Here is a tiny trained network, its code and every weight. The questions are about switching its units off for an input and a target symbol, where a switched-off unit gives its printed mean instead of its output.

import numpy as np


def w(rows, s, z=0):
    codes = np.array(rows[::2]) - 128.0
    scale = np.full(codes.shape[1], s)
    scale[-1] = z or s
    return codes * scale


def norm(h):
    return h / np.sqrt((h * h).mean(-1, keepdims=True) + 1e-5)


def f(y):
    return np.maximum(y, 0)


def softmax(a):
    e = np.exp(a - a.max(-1, keepdims=True))
    return e / e.sum(-1, keepdims=True)


def log_softmax(a):
    a = a - a.max(-1, keepdims=True)
    return a - np.log(np.exp(a).sum(-1, keepdims=True))


def net(x, mask):
    ids = ['αβεθλφψ'.index(c) for c in x.split()]
    T = len(ids)
    res = E[ids] + P[:T]
    r = norm(res)
    for j in range(2):
        rows = slice(2 * j, 2 * j + 2)
        q, k, v = (r @ M[0][rows].T for M in (Q, K, V))
        z = softmax(np.where(np.tri(T) > 0, q @ k.T / 2**0.5, -1e9)) @ v
        o = O[0][rows]
        res = res + np.where(mask[j], z, o[:, -1]) @ o[:, :-1]
    y = f(norm(res) @ A[0][:, :-1].T + A[0][:, -1])
    res = res + np.where(mask[2:14], y, B[0][:, -1]) @ B[0][:, :-1]
    return log_softmax(norm(res)[-1] @ U[:, :-1].T + U[:, -1])


Q, K, V, O, A, B = {}, {}, {}, {}, {}, {}
E = w([
[66,133,193,158,100,98,67,102,125,125,167,159],'α',
[133,95,188,168,130,102,116,89,129,127,64,91],'β',
[154,97,164,68,134,134,107,180,168,156,178,107],'ε',
[163,138,80,187,120,84,75,146,135,83,172,93],'θ',
[68,117,150,166,142,80,138,170,44,169,98,131],'λ',
[80,212,161,78,200,131,179,124,115,70,81,139],'φ',
[139,161,162,92,1,113,155,136,101,130,79,203],'ψ',
],0.022)
P = w([
[127,212,209,129,129,120,54,158,110,46,85,120],'0',
[39,156,63,130,46,105,184,109,178,76,124,62],'1',
[142,62,122,216,88,234,169,157,110,45,174,148],'2',
[134,205,204,132,139,154,93,199,136,127,99,121],'3',
[98,158,77,93,94,80,189,89,149,95,130,77],'4',
[226,45,146,102,180,159,135,90,50,65,150,169],'5',
[150,197,212,125,170,155,130,214,123,170,103,134],'6',
[127,138,79,92,117,83,203,101,148,125,119,77],'7',
[254,13,125,131,213,120,150,102,74,141,190,189],'8',
[125,200,214,120,189,173,150,211,120,211,102,150],'9',
[120,138,71,81,121,67,188,94,157,111,111,87],'10',
],0.013)
Q[0] = w([
[110,63,44,149,109,111,149,54,109,60,168,139],'head 0',
[203,123,91,64,112,163,147,82,253,77,171,121],'head 0',
[120,85,152,200,122,157,142,67,114,81,80,122],'head 1',
[112,180,179,159,198,143,55,168,162,187,113,66],'head 1',
],0.013)
K[0] = w([
[94,150,97,181,168,140,9,63,184,61,190,83],'head 0',
[203,128,123,84,184,148,132,168,231,40,181,39],'head 0',
[129,111,210,199,125,124,128,29,164,155,62,90],'head 1',
[63,113,144,183,242,94,158,161,42,205,174,87],'head 1',
],0.012)
V[0] = w([
[103,203,130,91,144,191,152,124,168,95,93,121],'head 0',
[1,131,112,127,216,207,58,118,119,65,122,56],'head 0',
[53,163,135,129,104,151,66,139,178,83,60,81],'head 1',
[157,182,131,118,127,214,108,68,201,113,146,137],'head 1',
],0.0087)
O[0] = w([
[186,81,189,194,112,2,173,47,115,174,114,165,91],'head 0',
[232,235,120,145,237,140,123,47,69,246,111,72,146],'head 0',
[98,30,109,69,125,125,116,223,143,97,136,162,254],'head 1',
[197,106,173,170,136,129,203,167,166,36,112,136,13],'head 1',
],0.0082,0.0062)
A[0] = w([
[134,152,113,147,187,125,103,127,107,169,120,129,182],'neuron 0',
[142,139,143,154,129,153,100,103,129,112,151,232,79],'neuron 1',
[71,129,106,115,130,122,88,104,97,183,120,61,122],'neuron 2',
[225,39,147,182,125,139,116,101,65,157,111,190,117],'neuron 3',
[95,126,6,110,84,108,175,106,98,139,118,145,69],'neuron 4',
[209,79,115,174,157,94,108,141,71,135,166,158,37],'neuron 5',
[109,109,139,130,137,173,70,129,123,149,156,122,143],'neuron 6',
[122,128,14,135,139,84,169,107,145,119,171,111,105],'neuron 7',
[133,31,71,128,139,105,144,85,66,165,114,102,83],'neuron 8',
[91,93,175,119,166,143,110,113,81,130,123,166,126],'neuron 9',
[150,95,62,147,63,103,144,50,131,113,66,77,107],'neuron 10',
[213,165,180,230,98,158,117,50,160,136,121,115,2],'neuron 11',
],0.015,0.0065)
B[0] = w([
[100,80,123,123,76,111,151,147,117,101,139,127,210],'neuron 0',
[154,49,127,160,172,164,122,132,173,113,138,116,147],'neuron 1',
[134,161,134,104,148,150,147,135,149,165,147,167,254],'neuron 2',
[140,51,132,133,137,112,115,40,124,194,126,204,195],'neuron 3',
[213,58,124,187,90,115,146,77,127,158,107,91,172],'neuron 4',
[166,110,127,107,87,130,129,65,164,182,74,116,170],'neuron 5',
[127,177,115,160,155,114,161,82,93,118,109,121,206],'neuron 6',
[90,124,142,153,144,150,108,121,65,112,151,201,163],'neuron 7',
[156,49,191,78,160,134,101,79,161,139,119,141,199],'neuron 8',
[139,146,83,146,112,162,106,125,131,118,156,105,216],'neuron 9',
[145,207,107,153,154,155,117,191,169,58,113,55,184],'neuron 10',
[68,217,80,147,136,168,157,255,101,17,172,82,146],'neuron 11',
],0.017,0.012)
U = w([
[189,109,87,188,149,225,102,142,35,30,225,110,3],'α',
[203,46,109,149,120,126,106,61,126,200,149,176,129],'β',
[199,154,208,125,208,132,56,183,159,133,125,85,176],'ε',
[212,170,16,134,1,63,138,116,146,124,138,28,174],'θ',
[135,250,66,97,83,128,108,125,122,200,162,165,236],'λ',
[115,135,168,142,169,29,182,93,62,70,108,99,106],'φ',
[48,85,141,122,37,74,101,146,190,58,196,155,165],'ψ',
],0.0059,0.0019)

Each question gives the input, a string of symbols that net reads in full, and the target symbol t.
The units are the heads (2 rows each of Q, K, V and O) and the neurons (one row each of A and B). Each row of codes is followed by its name. A weight is (code - 128) times the scale printed after its matrix; where a second scale follows, it is the last column's (O, A, B and U).
mask holds one flag per unit, heads first, then neurons. A switched-off unit (its flag False) gives its mean, the last column of its rows in O or B, instead of its output. The means were averaged over made-up inputs and are rounded, as every weight is.
A unit's drop is (log p(t) with every unit on - log p(t) with that unit switched off) / (log p(t) with every unit on - log p(t) with every unit switched off).
The circuit of an input: a set's keep is (log p(t) with only the set's units on - log p(t) with every unit switched off) / (log p(t) with every unit on - log p(t) with every unit switched off). Starting from the 12 units with the biggest drops (on a tie, the unit counted first), units are removed one at a time, each time the one whose removal leaves the highest keep (on an exact tie, the one counted first), for as long as the keep stays at least 0.8.
units of the circuit, in order: the units of the circuit, biggest drop first
k most important neurons: the k neurons with the biggest drops, biggest first
heads that matter: for each layer, one digit per head in row order, 1 if its drop is at least 0.15 and else 0, layers parted by /
drop of u: that unit's drop, to one decimal
input φ λ β ε β φ ε β λ β ψ, target θ: heads that matter : 00
input ε θ λ ε β β ε α φ, target α: 2 most important neurons : neuron 9; neuron 8
input β α φ β λ β ε β α λ β, target ε: heads that matter : 00
input α θ β β ε ε θ θ, target α: 2 most important neurons : neuron 7; neuron 10
input β ε α ψ β λ β, target λ: heads that matter : 01
input β θ θ, target β: units of the circuit, in order : neuron 5; neuron 9
input β β β α φ θ λ λ ε, target α: heads that matter : 11
input ε ψ β ε ε θ ε ψ φ ψ, target ψ: heads that matter : 10
input θ α β, target α: units of the circuit, in order : neuron 11
input λ β α λ, target λ: units of the circuit, in order : neuron 2; head 1
input λ ε θ β β α, target α: units of the circuit, in order : head 0; neuron 8
input ε λ α θ α λ θ λ ψ, target α: units of the circuit, in order : head 1; neuron 11
input ε λ β φ, target λ: units of the circuit, in order : head 1; neuron 8
input α β λ φ ε λ θ, target λ: units of the circuit, in order : head 1; neuron 2
input ε λ ψ θ, target ψ: 2 most important neurons : neuron 9; neuron 10
input β ε β β α φ ε β φ θ, target θ: heads that matter : 01
input β α α β β φ ε α β λ, target λ: heads that matter : 01
input θ β φ φ, target φ: units of the circuit, in order : head 0; neuron 11; neuron 0
input λ ε φ β λ φ, target β: heads that matter : 10
input θ φ φ, target β: heads that matter : 11
input ψ ε β λ ε λ ψ β θ φ, target ψ: heads that matter : 10
input φ θ θ β λ α, target α: heads that matter : 10
input φ β ψ, target α: 2 most important neurons : neuron 11; neuron 3
input θ φ λ α θ, target α: 3 most important neurons : neuron 7; neuron 10; neuron 3
input β α β λ α θ λ α φ, target α: 4 most important neurons : neuron 9; neuron 8; neuron 3; neuron 2
input α λ λ λ ε ε ε, target λ: drop of head 1 : 0.5
input θ β α θ ε, target ψ: drop of neuron 9 : 0.1
